Below is a small trained network, with its code and all its weights. Each question gives an input and a class and asks what happens when units are switched off, that is, made to give their printed mean instead of their output.

import numpy as np


def w(rows, s, z=0):
    codes = np.array(rows[::2]) - 128.0
    scale = np.full(codes.shape[1], s)
    scale[-1] = z or s
    return codes * scale


def norm(h):
    return h / np.sqrt((h * h).mean(-1, keepdims=True) + 1e-5)


def f(y):
    return y / 2 * (1 + np.tanh(0.7978845608 * (y + 0.044715 * y**3)))


def log_softmax(a):
    a = a - a.max(-1, keepdims=True)
    return a - np.log(np.exp(a).sum(-1, keepdims=True))


def net(x, mask):
    res = np.array(x, float).reshape(1, 8) / 4 @ E
    u = 0
    for l in range(2):
        y = f(norm(res) @ A[l][:, :-1].T + A[l][:, -1])
        res = res + np.where(mask[u : u + 14], y, B[l][:, -1]) @ B[l][:, :-1]
        u += 14
    return log_softmax(norm(res)[-1] @ U[:, :-1].T + U[:, -1])


A, B = {}, {}
E = w([
[128,97,80,117,175,140,152,42,5,107,94],'x0',
[134,142,136,136,118,135,130,128,123,124,119],'x1',
[100,107,189,150,62,166,129,98,109,140,226],'x2',
[133,120,132,134,122,141,132,129,128,127,116],'x3',
[124,155,67,22,55,182,120,85,173,180,139],'x4',
[133,129,151,127,121,136,153,131,122,147,108],'x5',
[127,137,141,125,124,131,136,130,122,134,118],'x6',
[132,135,128,124,122,132,115,138,120,118,128],'x7',
],0.013)
A[0] = w([
[109,71,169,148,142,72,119,85,65,82,96,88],'L0N0',
[192,161,53,112,182,80,117,180,153,149,28,254],'L0N1',
[142,187,109,131,126,130,128,198,189,114,97,111],'L0N2',
[116,142,152,95,62,121,95,183,212,157,142,117],'L0N3',
[83,151,111,128,141,128,118,177,181,140,94,88],'L0N4',
[133,121,111,124,202,125,110,145,141,110,73,160],'L0N5',
[124,125,96,71,117,163,124,67,66,86,102,55],'L0N6',
[135,81,170,236,178,23,179,181,2,39,141,107],'L0N7',
[110,95,114,81,152,135,72,122,161,97,155,128],'L0N8',
[75,127,166,171,129,155,108,120,130,221,135,161],'L0N9',
[116,106,221,219,182,68,107,227,172,101,141,158],'L0N10',
[173,138,181,186,92,78,150,169,186,79,115,123],'L0N11',
[177,86,94,97,104,147,159,102,96,167,116,104],'L0N12',
[141,129,124,150,120,102,152,154,101,125,166,63],'L0N13',
],0.0085,0.0072)
B[0] = w([
[153,188,107,190,124,160,72,167,128,144,148,174],'L0N0',
[160,135,125,127,126,55,85,88,157,132,22,252],'L0N1',
[120,62,175,146,164,96,111,102,157,187,103,168],'L0N2',
[140,159,56,177,132,169,126,196,174,149,164,189],'L0N3',
[154,105,160,82,152,119,125,94,119,184,120,147],'L0N4',
[159,226,121,115,76,160,175,179,134,112,76,178],'L0N5',
[67,77,121,131,91,71,222,143,119,118,132,162],'L0N6',
[163,115,114,159,150,164,122,178,194,204,139,252],'L0N7',
[116,149,171,163,98,111,165,111,152,153,112,138],'L0N8',
[119,151,101,136,118,123,74,159,162,64,142,153],'L0N9',
[63,108,148,55,71,91,194,1,63,12,100,230],'L0N10',
[78,128,130,73,100,71,159,140,99,101,158,174],'L0N11',
[88,138,133,165,86,104,112,135,126,67,140,154],'L0N12',
[136,121,133,125,146,171,119,89,139,111,138,124],'L0N13',
],0.009,0.013)
A[1] = w([
[173,161,130,135,203,71,117,164,121,131,50,119],'L1N0',
[101,89,144,121,85,148,156,118,121,125,254,174],'L1N1',
[148,87,158,173,160,170,123,114,60,191,215,2],'L1N2',
[240,177,139,126,182,119,126,143,184,186,97,93],'L1N3',
[72,138,75,85,83,51,150,146,169,123,116,111],'L1N4',
[138,144,169,83,102,133,179,89,93,144,104,118],'L1N5',
[100,142,75,63,91,143,96,54,58,141,109,64],'L1N6',
[159,146,108,46,140,88,61,156,168,170,55,42],'L1N7',
[131,97,168,186,161,189,117,191,62,98,241,57],'L1N8',
[72,133,217,92,87,66,94,118,89,47,164,50],'L1N9',
[84,118,139,96,121,160,193,101,79,91,180,28],'L1N10',
[126,150,134,181,168,148,143,100,49,91,120,127],'L1N11',
[153,132,53,128,152,134,119,90,83,136,82,66],'L1N12',
[125,69,131,51,118,89,149,29,100,67,72,31],'L1N13',
],0.01,0.0041)
B[1] = w([
[107,109,50,86,67,159,155,220,98,108,255,255],'L1N0',
[90,162,140,111,136,213,147,204,107,118,169,240],'L1N1',
[142,137,166,153,128,97,94,65,198,185,53,164],'L1N2',
[103,55,150,145,151,174,98,115,20,157,186,228],'L1N3',
[195,138,136,161,142,114,102,76,130,154,51,248],'L1N4',
[134,136,105,124,138,87,87,115,127,101,137,164],'L1N5',
[76,97,204,114,190,75,156,135,87,26,98,173],'L1N6',
[106,96,194,196,195,164,126,61,154,120,151,245],'L1N7',
[137,121,144,124,118,53,107,56,177,177,61,194],'L1N8',
[123,80,89,126,186,153,139,107,42,121,116,204],'L1N9',
[89,63,162,134,193,221,96,80,105,113,200,182],'L1N10',
[190,102,100,144,144,147,72,113,158,163,99,171],'L1N11',
[158,135,150,122,74,117,169,174,139,125,196,179],'L1N12',
[133,237,126,93,82,67,145,169,180,114,127,243],'L1N13',
],0.011,0.0092)
U = w([
[151,164,117,91,125,1,164,107,114,57,52,250],'0',
[177,79,141,190,159,147,51,72,186,254,86,226],'1',
[24,106,169,99,144,187,157,98,42,35,191,87],'2',
[109,214,108,105,74,196,124,209,196,189,205,8],'3',
[207,78,41,176,137,138,133,228,34,157,166,46],'4',
],0.015,0.0023)

Each question gives the input, the list of numbers given to net, and the class t.
The units are the neurons (one row each of A and B). Each row of codes is followed by its name. A weight is (code - 128) times the scale printed after its matrix; where a second scale follows, it is the last column's (A, B and U).
mask holds one flag per neuron, layer by layer. A switched-off neuron (its flag False) gives its mean, the last column of its row in B, instead of its output. The means were averaged over made-up inputs and are rounded, as every weight is.
A unit's drop is (log p(t) with every unit on - log p(t) with that unit switched off) / (log p(t) with every unit on - log p(t) with every unit switched off).
The circuit of an input: a set's keep is (log p(t) with only the set's units on - log p(t) with every unit switched off) / (log p(t) with every unit on - log p(t) with every unit switched off). Starting from the 12 units with the biggest drops (on a tie, the unit counted first), units are removed one at a time, each time the one whose removal leaves the highest keep (on an exact tie, the one counted first), for as long as the keep stays at least 0.8.
units of the circuit, in order: the units of the circuit, biggest drop first
unit that matters most: the unit with the biggest drop
k most important neurons: the k neurons with the biggest drops, biggest first
k most important neurons of layer l: the k neurons of layer l with the biggest drops, biggest first
drop of u: that unit's drop, to one decimal
input [2,-8,-8,-5,-1,0,5,-4], class 4: units of the circuit, in order	(L1N0)
input [6,3,-8,7,-2,7,0,-8], class 4: 2 most important neurons	(L0N10; L1N0)
input [-5,3,-2,-7,0,2,5,6], class 0: 2 most important neurons	(L0N10; L0N7)
input [0,4,0,7,6,0,-2,0], class 1: 2 most important neurons	(L0N10; L1N0)
input [1,-8,0,6,2,-6,-3,-4], class 0: 2 most important neurons of layer 0	(L0N7; L0N3)
input [7,8,-4,-2,0,2,8,1], class 4: 2 most important neurons	(L0N10; L1N0)
input [-6,-4,4,0,0,-7,-6,3], class 2: 2 most important neurons	(L0N10; L0N7)
input [1,-8,-7,-1,0,3,-4,-6], class 4: 3 most important neurons of layer 0	(L0N10; L0N11; L0N6)
input [-8,-5,-2,3,0,-8,-4,0], class 0: 3 most important neurons	(L0N10; L0N7; L0N11)
input [1,7,5,-8,6,1,-4,2], class 2: 3 most important neurons	(L0N7; L1N6; L0N0)
input [1,-7,5,1,-5,-2,0,-2], class 1: 2 most important neurons of layer 0	(L0N7; L0N0)
input [1,6,-3,-3,-4,8,0,4], class 4: 2 most important neurons	(L0N7; L1N0)
input [-1,5,0,-8,2,6,0,-3], class 1: 2 most important neurons of layer 1	(L1N0; L1N1)
input [-6,-4,-4,-4,-1,2,-2,3], class 0: units of the circuit, in order	(L0N10)
input [-1,4,-4,8,5,5,-4,8], class 1: 2 most important neurons	(L0N10; L1N7)
input [1,-8,-1,-4,-1,0,-3,4], class 4: 2 most important neurons	(L1N0; L1N3)
input [-8,-5,1,1,0,-1,-7,8], class 2: 3 most important neurons of layer 1	(L1N9; L1N1; L1N13)
input [-5,-1,-1,-8,-2,2,6,-4], class 0: drop of L0N10	0.4
input [3,3,-7,7,-2,-1,0,4], class 4: drop of L1N0	0.6
input [-5,-5,-1,-7,-4,0,-6,-1], class 0: drop of L1N13	0.0
input [8,4,0,-7,5,5,-5,6], class 0: unit that matters most	L1N13
